Here is a tiny trained network, its code and every weight. The questions are about switching its units off for an input and a class, where a switched-off unit gives its printed mean instead of its output.

import numpy as np


def w(rows, s, z=0):
    codes = np.array(rows[::2]) - 128.0
    scale = np.full(codes.shape[1], s)
    scale[-1] = z or s
    return codes * scale


def f(y):
    return y / 2 * (1 + np.tanh(0.7978845608 * (y + 0.044715 * y**3)))


def log_softmax(a):
    a = a - a.max(-1, keepdims=True)
    return a - np.log(np.exp(a).sum(-1, keepdims=True))


def net(x, mask):
    res = np.array(x, float).reshape(1, 6) / 4 @ E
    y = f(res @ A[0][:, :-1].T + A[0][:, -1])
    res = res + np.where(mask, y, B[0][:, -1]) @ B[0][:, :-1]
    return log_softmax(res[-1] @ U[:, :-1].T + U[:, -1])


A, B = {}, {}
E = w([
[117,123,119,118],'x0',
[95,107,111,99],'x1',
[231,63,162,39],'x2',
[120,2,4,158],'x3',
[108,130,101,105],'x4',
[134,127,135,132],'x5',
],0.0073)
A[0] = w([
[79,5,89,166,124],'N0',
[102,125,73,127,48],'N1',
[41,187,104,179,64],'N2',
[46,162,118,220,35],'N3',
[63,201,185,52,67],'N4',
[7,140,152,221,94],'N5',
[44,2,84,158,3],'N6',
],0.0091,0.0056)
B[0] = w([
[89,86,126,135,253],'N0',
[209,94,108,149,130],'N1',
[159,99,120,94,190],'N2',
[151,89,163,72,187],'N3',
[181,64,107,250,185],'N4',
[147,96,106,74,219],'N5',
[128,97,122,154,207],'N6',
],0.013,0.0061)
U = w([
[202,111,161,11,71],'0',
[135,122,122,241,70],'1',
[128,182,96,121,213],'2',
[99,176,120,114,206],'3',
[79,174,142,100,214],'4',
[100,140,166,101,129],'5',
[22,253,106,109,1],'6',
],0.011,0.0098)

Each question gives the input, the list of numbers given to net, and the class t.
The units are the neurons (one row each of A and B). Each row of codes is followed by its name. A weight is (code - 128) times the scale printed after its matrix; where a second scale follows, it is the last column's (A, B and U).
mask holds one flag per neuron, in row order. A switched-off neuron (its flag False) gives its mean, the last column of its row in B, instead of its output. The means were averaged over made-up inputs and are rounded, as every weight is.
A unit's drop is (log p(t) with every unit on - log p(t) with that unit switched off) / (log p(t) with every unit on - log p(t) with every unit switched off).
The circuit of an input: a set's keep is (log p(t) with only the set's units on - log p(t) with every unit switched off) / (log p(t) with every unit on - log p(t) with every unit switched off). Starting from all 7 units, units are removed one at a time, each time the one whose removal leaves the highest keep (on an exact tie, the one counted first), for as long as the keep stays at least 0.8.
units of the circuit, in order: the units of the circuit, biggest drop first
most important unit: the unit with the biggest drop
k most important neurons: the k neurons with the biggest drops, biggest first
drop when u is switched off: that unit's drop, to one decimal
input [-2,-5,3,-5,5,5], class 1: most important unit	N4
input [7,-5,-7,0,1,-2], class 0: 3 most important neurons	[N3; N5; N2]
input [-6,6,6,8,3,-8], class 1: units of the circuit, in order	[N6; N0]
input [-5,-5,5,-6,-6,-6], class 1: 4 most important neurons	[N4; N5; N3; N2]
input [-5,7,-8,-7,5,1], class 0: 3 most important neurons	[N5; N3; N2]
input [6,6,-6,-1,-4,-5], class 0: units of the circuit, in order	[N5; N3; N2]
input [-5,-4,1,-6,1,-5], class 1: 3 most important neurons	[N4; N5; N3]
input [-1,-2,4,-5,-2,-1], class 1: units of the circuit, in order	[N4; N5]
input [0,-2,-4,-2,2,-1], class 0: 4 most important neurons	[N5; N2; N3; N0]
input [1,1,6,8,7,4], class 1: 4 most important neurons	[N6; N0; N5; N3]
input [1,4,5,4,-3,-7], class 4: 2 most important neurons	[N4; N5]
input [1,0,-6,-5,0,-2], class 0: 3 most important neurons	[N5; N3; N2]
input [-3,7,7,4,4,-8], class 4: drop when N2 is switched off	0.2
input [4,2,-7,-8,2,3], class 1: units of the circuit, in order	[N4]
input [6,-3,-3,-6,-6,-1], class 1: drop when N4 is switched off	1.5
input [-3,0,-2,-8,-6,1], class 1: drop when N4 is switched off	1.1
